Below are the code and all the weights of a small trained network. Each question names an input and a class and asks about switching units off, where a switched-off unit gives its printed mean instead of its output.

import numpy as np


def w(rows, s, z=0):
    codes = np.array(rows[::2]) - 128.0
    scale = np.full(codes.shape[1], s)
    scale[-1] = z or s
    return codes * scale


def f(y):
    return np.maximum(y, 0)


def log_softmax(a):
    a = a - a.max(-1, keepdims=True)
    return a - np.log(np.exp(a).sum(-1, keepdims=True))


def net(x, mask):
    res = np.array(x, float).reshape(1, 7) / 4 @ E
    y = f(res @ A[0][:, :-1].T + A[0][:, -1])
    res = res + np.where(mask, y, B[0][:, -1]) @ B[0][:, :-1]
    return log_softmax(res[-1] @ U[:, :-1].T + U[:, -1])


A, B = {}, {}
E = w([
[93,182,45,52,217,242,78,94],'x0',
[100,84,138,133,109,158,119,111],'x1',
[159,160,116,129,164,81,132,153],'x2',
[3,108,213,213,167,148,104,208],'x3',
[252,158,102,204,127,217,138,224],'x4',
[160,182,120,116,142,93,145,161],'x5',
[165,255,211,150,74,141,79,61],'x6',
],0.0071)
A[0] = w([
[32,152,122,197,193,108,76,162,91],'n0',
[58,128,146,105,162,77,144,70,59],'n1',
[202,118,64,47,132,136,107,44,131],'n2',
[125,46,84,122,135,112,209,181,163],'n3',
[91,94,59,64,138,141,161,226,42],'n4',
[99,170,49,74,200,209,65,118,134],'n5',
[39,171,189,184,193,160,134,164,59],'n6',
[161,165,89,151,103,183,109,216,44],'n7',
[31,159,125,17,121,93,108,118,6],'n8',
[237,82,106,193,155,255,119,187,3],'n9',
[158,153,106,104,155,60,150,167,178],'n10',
],0.0086,0.0056)
B[0] = w([
[144,135,93,127,112,127,200,107,192],'n0',
[163,105,145,87,156,106,90,195,170],'n1',
[96,141,98,128,147,173,191,142,222],'n2',
[136,171,191,132,71,212,101,131,208],'n3',
[186,176,217,87,104,123,134,149,181],'n4',
[107,147,170,245,90,103,117,91,244],'n5',
[160,114,109,105,123,171,216,114,192],'n6',
[85,84,169,45,195,98,118,134,183],'n7',
[144,98,121,96,145,29,111,155,170],'n8',
[103,60,156,90,160,49,114,111,220],'n9',
[83,123,84,199,140,148,121,159,180],'n10',
],0.012,0.011)
U = w([
[81,2,104,57,201,33,87,171,1],'0',
[113,102,144,228,63,97,126,129,151],'1',
[131,78,59,97,140,199,238,134,73],'2',
[172,179,184,106,96,155,110,121,170],'3',
[103,74,108,175,126,144,133,163,209],'4',
[88,71,96,173,104,132,117,163,250],'5',
],0.0087,0.0046)

Each question gives the input, the list of numbers given to net, and the class t.
The units are the neurons (one row each of A and B). Each row of codes is followed by its name. A weight is (code - 128) times the scale printed after its matrix; where a second scale follows, it is the last column's (A, B and U).
mask holds one flag per neuron, in row order. A switched-off neuron (its flag False) gives its mean, the last column of its row in B, instead of its output. The means were averaged over made-up inputs and are rounded, as every weight is.
A unit's drop is (log p(t) with every unit on - log p(t) with that unit switched off) / (log p(t) with every unit on - log p(t) with every unit switched off).
The circuit of an input: a set's keep is (log p(t) with only the set's units on - log p(t) with every unit switched off) / (log p(t) with every unit on - log p(t) with every unit switched off). Starting from all 11 units, units are removed one at a time, each time the one whose removal leaves the highest keep (on an exact tie, the one counted first), for as long as the keep stays at least 0.8.
units of the circuit, in order: the units of the circuit, biggest drop first
unit that matters most: the unit with the biggest drop
top k neurons: the k neurons with the biggest drops, biggest first
drop when u is switched off: that unit's drop, to one decimal
input [3,-7,7,-6,2,7,-8], class 3: units of the circuit, in order : [n4]
input [-1,5,-6,7,-5,1,2], class 2: units of the circuit, in order : [n6, n5]
input [-4,2,6,0,-5,0,-7], class 3: units of the circuit, in order : [n3, n4]
input [-1,2,3,8,4,3,-6], class 2: top 3 neurons : [n6, n0, n5]
input [2,2,1,2,-2,2,-7], class 3: units of the circuit, in order : [n4, n3]
input [-6,-7,-4,-8,-1,-2,7], class 2: units of the circuit, in order : [n5, n2]
input [-1,6,-5,8,8,3,2], class 0: units of the circuit, in order : [n9, n7]
input [-6,6,-7,-7,-8,-6,6], class 0: units of the circuit, in order : [n5, n3]
input [6,6,-2,7,-1,-3,0], class 2: top 2 neurons : [n6, n0]
input [-3,-3,4,-7,-1,8,4], class 5: top 3 neurons : [n10, n6, n0]
input [-5,3,4,-4,3,6,4], class 5: units of the circuit, in order : [n5, n10, n4]
input [7,2,6,-3,-4,-4,3], class 1: top 2 neurons : [n5, n7]
input [-3,-4,2,-6,0,-1,-7], class 3: top 3 neurons : [n3, n4, n6]
input [4,-4,8,7,5,-1,-5], class 2: top neuron : [n6]
input [-5,-1,-1,7,-8,-7,7], class 0: top 2 neurons : [n1, n5]
input [5,4,8,0,-7,-2,6], class 0: top 2 neurons : [n8, n1]
input [-7,1,-7,-8,-3,3,5], class 2: top 2 neurons : [n5, n2]
input [6,2,5,3,1,-2,3], class 1: top 2 neurons : [n5, n2]
input [7,3,-8,-5,6,-5,-8], class 3: top 3 neurons : [n4, n3, n5]
input [3,-7,0,-8,-8,5,5], class 0: unit that matters most : n8
input [-2,7,7,8,-6,2,-2], class 2: units of the circuit, in order : [n6, n0]
input [8,7,-2,3,-2,0,4], class 1: drop when n5 is switched off : 1.1
